Below is a small trained network, with its code and all its weights. Each question gives an input and a target symbol and asks what happens when units are switched off, that is, made to give their printed mean instead of their output.

import numpy as np


def w(rows, s, z=0):
    codes = np.array(rows[::2]) - 128.0
    scale = np.full(codes.shape[1], s)
    scale[-1] = z or s
    return codes * scale


def norm(h):
    return h / np.sqrt((h * h).mean(-1, keepdims=True) + 1e-5)


def f(y):
    return y / 2 * (1 + np.tanh(0.7978845608 * (y + 0.044715 * y**3)))


def softmax(a):
    e = np.exp(a - a.max(-1, keepdims=True))
    return e / e.sum(-1, keepdims=True)


def log_softmax(a):
    a = a - a.max(-1, keepdims=True)
    return a - np.log(np.exp(a).sum(-1, keepdims=True))


def net(x, mask):
    ids = ['αβζηθλμξτ'.index(c) for c in x.split()]
    T = len(ids)
    res = E[ids] + P[:T]
    u = 0
    for l in range(3):
        r = norm(res)
        for j in range(2):
            rows = slice(2 * j, 2 * j + 2)
            q, k, v = (r @ M[l][rows].T for M in (Q, K, V))
            z = softmax(np.where(np.tri(T) > 0, q @ k.T / 2**0.5, -1e9)) @ v
            o = O[l][rows]
            res = res + np.where(mask[u + j], z, o[:, -1]) @ o[:, :-1]
        u += 2
        y = f(norm(res) @ A[l][:, :-1].T + A[l][:, -1])
        res = res + np.where(mask[u : u + 12], y, B[l][:, -1]) @ B[l][:, :-1]
        u += 12
    return log_softmax(norm(res)[-1] @ U[:, :-1].T + U[:, -1])


Q, K, V, O, A, B = {}, {}, {}, {}, {}, {}
E = w([
[117,181,152],'α',
[171,143,173],'β',
[214,3,16],'ζ',
[92,182,126],'η',
[121,102,210],'θ',
[96,143,113],'λ',
[55,132,186],'μ',
[116,186,111],'ξ',
[151,159,137],'τ',
],0.0027)
P = w([
[110,123,19],'0',
[105,123,163],'1',
[100,138,170],'2',
[109,144,168],'3',
[105,165,187],'4',
[102,171,204],'5',
[81,193,212],'6',
[75,185,211],'7',
[87,190,219],'8',
[79,203,223],'9',
[93,189,233],'10',
[70,200,237],'11',
[81,202,246],'12',
[77,210,254],'13',
],0.00074)
Q[0] = w([
[5,189,254],'L0H0',
[209,72,59],'L0H0',
[123,120,85],'L0H1',
[130,126,111],'L0H1',
],0.004)
K[0] = w([
[172,2,91],'L0H0',
[89,239,190],'L0H0',
[110,109,143],'L0H1',
[119,118,144],'L0H1',
],0.0052)
V[0] = w([
[166,21,35],'L0H0',
[79,250,194],'L0H0',
[91,105,115],'L0H1',
[119,106,103],'L0H1',
],0.0019)
O[0] = w([
[47,224,236,2],'L0H0',
[213,54,6,250],'L0H0',
[177,162,132,149],'L0H1',
[141,154,124,102],'L0H1',
],0.0016,0.0012)
A[0] = w([
[192,27,168,96],'L0N0',
[86,185,118,187],'L0N1',
[127,140,133,124],'L0N2',
[204,93,154,133],'L0N3',
[121,17,65,141],'L0N4',
[137,105,172,98],'L0N5',
[104,47,252,138],'L0N6',
[175,92,186,156],'L0N7',
[65,65,50,107],'L0N8',
[211,149,118,163],'L0N9',
[128,129,128,127],'L0N10',
[178,6,184,2],'L0N11',
],0.0023,0.0017)
B[0] = w([
[56,242,113,83],'L0N0',
[179,83,177,234],'L0N1',
[128,122,127,130],'L0N2',
[40,165,145,99],'L0N3',
[154,212,180,116],'L0N4',
[95,131,89,117],'L0N5',
[6,62,73,254],'L0N6',
[43,122,130,151],'L0N7',
[187,254,173,127],'L0N8',
[63,96,170,116],'L0N9',
[128,128,128,127],'L0N10',
[97,243,67,41],'L0N11',
],0.0017,0.00096)
Q[1] = w([
[254,113,54],'L1H0',
[38,107,211],'L1H0',
[232,83,92],'L1H1',
[96,92,122],'L1H1',
],0.005)
K[1] = w([
[253,168,6],'L1H0',
[91,74,192],'L1H0',
[74,100,182],'L1H1',
[138,166,139],'L1H1',
],0.005)
V[1] = w([
[79,93,247],'L1H0',
[199,141,44],'L1H0',
[220,129,162],'L1H1',
[130,23,196],'L1H1',
],0.0015)
O[1] = w([
[204,194,3,254],'L1H0',
[90,118,202,21],'L1H0',
[200,180,44,116],'L1H1',
[143,242,162,202],'L1H1',
],0.0014,0.00097)
A[1] = w([
[109,121,83,141],'L1N0',
[118,98,18,8],'L1N1',
[101,80,180,89],'L1N2',
[128,128,130,124],'L1N3',
[107,122,165,72],'L1N4',
[75,140,92,118],'L1N5',
[128,127,123,139],'L1N6',
[170,157,138,120],'L1N7',
[80,46,76,44],'L1N8',
[4,176,108,33],'L1N9',
[128,128,128,128],'L1N10',
[103,82,187,74],'L1N11',
],0.0033,0.0011)
B[1] = w([
[177,160,145,108],'L1N0',
[252,146,105,4],'L1N1',
[153,184,41,225],'L1N2',
[129,127,126,128],'L1N3',
[192,133,69,164],'L1N4',
[207,142,172,146],'L1N5',
[126,132,134,129],'L1N6',
[56,99,133,116],'L1N7',
[132,170,66,132],'L1N8',
[242,113,233,254],'L1N9',
[128,128,128,128],'L1N10',
[155,171,46,220],'L1N11',
],0.0016,0.0008)
Q[2] = w([
[1,133,241],'L2H0',
[185,116,53],'L2H0',
[18,34,171],'L2H1',
[126,97,109],'L2H1',
],0.0092)
K[2] = w([
[214,101,47],'L2H0',
[78,159,194],'L2H0',
[254,97,65],'L2H1',
[154,162,147],'L2H1',
],0.0088)
V[2] = w([
[225,107,121],'L2H0',
[129,124,16],'L2H0',
[165,254,107],'L2H1',
[204,69,174],'L2H1',
],0.0023)
O[2] = w([
[202,90,88,255],'L2H0',
[153,130,1,237],'L2H0',
[204,230,152,126],'L2H1',
[192,29,121,191],'L2H1',
],0.0021,0.00093)
A[2] = w([
[124,131,124,127],'L2N0',
[189,157,114,92],'L2N1',
[113,204,150,122],'L2N2',
[120,145,111,138],'L2N3',
[149,121,134,130],'L2N4',
[146,117,66,144],'L2N5',
[115,148,112,133],'L2N6',
[255,91,248,32],'L2N7',
[130,125,132,127],'L2N8',
[143,121,136,137],'L2N9',
[149,116,137,135],'L2N10',
[75,202,41,3],'L2N11',
],0.0062,0.0054)
B[2] = w([
[138,130,124,126],'L2N0',
[63,74,147,84],'L2N1',
[141,175,163,134],'L2N2',
[159,146,134,137],'L2N3',
[107,122,142,135],'L2N4',
[152,188,161,160],'L2N5',
[160,143,133,133],'L2N6',
[207,107,220,251],'L2N7',
[125,127,128,129],'L2N8',
[110,129,139,145],'L2N9',
[100,129,143,147],'L2N10',
[3,81,23,131],'L2N11',
],0.0033,0.0021)
U = w([
[171,56,49,125],'α',
[191,81,220,202],'β',
[123,213,148,32],'ζ',
[122,175,142,62],'η',
[178,172,93,77],'θ',
[54,8,113,85],'λ',
[17,149,203,129],'μ',
[172,177,97,78],'ξ',
[50,168,41,253],'τ',
],0.013,0.0033)

Each question gives the input, a string of symbols that net reads in full, and the target symbol t.
The units are the heads (2 rows each of Q, K, V and O) and the neurons (one row each of A and B). Each row of codes is followed by its name. A weight is (code - 128) times the scale printed after its matrix; where a second scale follows, it is the last column's (O, A, B and U).
mask holds one flag per unit, layer by layer, with each layer's heads first. A switched-off unit (its flag False) gives its mean, the last column of its rows in O or B, instead of its output. The means were averaged over made-up inputs and are rounded, as every weight is.
A unit's drop is (log p(t) with every unit on - log p(t) with that unit switched off) / (log p(t) with every unit on - log p(t) with every unit switched off).
unit that matters most: the unit with the biggest drop
top k neurons: the k neurons with the biggest drops, biggest first
top k neurons in layer l: the k neurons of layer l with the biggest drops, biggest first
input λ μ μ ξ, target τ: top 2 neurons => [L1N9 L2N11]
input θ μ ξ τ τ, target μ: top 2 neurons in layer 0 => [L0N6 L0N3]
input μ β μ μ μ μ ξ, target β: top neuron => [L0N8]
input λ μ η ξ θ θ, target τ: top 2 neurons => [L0N6 L2N11]
input τ θ λ μ, target λ: top 2 neurons => [L0N6 L2N7]
input α λ μ λ μ β ξ μ θ μ λ, target α: top 2 neurons in layer 0 => [L0N6 L0N8]
input τ λ τ μ μ η α, target λ: top 2 neurons => [L0N6 L1N9]
input ζ μ ξ λ λ α τ θ μ λ, target β: top 2 neurons in layer 1 => [L1N9 L1N2]
input θ τ θ ζ μ λ θ τ ξ μ μ μ α θ, target λ: top 2 neurons => [L0N6 L2N7]
input α μ μ μ λ μ, target α: top 3 neurons in layer 1 => [L1N2 L1N11 L1N1]
input β λ μ η μ μ τ λ, target ζ: top 4 neurons in layer 1 => [L1N9 L1N1 L1N2 L1N11]
input β β θ λ μ, target ζ: top 2 neurons => [L0N8 L1N9]
input α μ μ μ β μ τ, target α: top 4 neurons => [L1N9 L0N6 L2N7 L1N2]
input μ λ ξ, target β: top neuron => [L0N6]
input θ μ λ η, target μ: top 2 neurons => [L0N8 L0N6]
input β μ λ μ α λ λ μ μ β θ, target ζ: top 2 neurons => [L0N0 L1N9]
input β θ μ θ, target ζ: top 3 neurons => [L0N0 L0N6 L1N9]
input τ θ μ μ τ η, target λ: top 4 neurons => [L0N6 L1N9 L1N2 L2N7]
input β μ θ μ, target ζ: top 2 neurons in layer 0 => [L0N6 L0N9]
input λ μ λ τ, target τ: unit that matters most => L1H0
input α τ μ μ μ θ μ β, target α: top 3 neurons in layer 1 => [L1N9 L1N2 L1N11]
input α η λ μ λ μ θ, target α: top 4 neurons in layer 1 => [L1N2 L1N11 L1N1 L1N9]
input τ β λ μ μ λ β, target λ: top 2 neurons in layer 1 => [L1N2 L1N9]
input τ μ τ μ μ θ λ α λ τ μ μ ξ, target λ: top 3 neurons in layer 1 => [L1N2 L1N11 L1N9]
input μ μ λ μ μ η μ θ η, target β: top 2 neurons in layer 1 => [L1N9 L1N8]
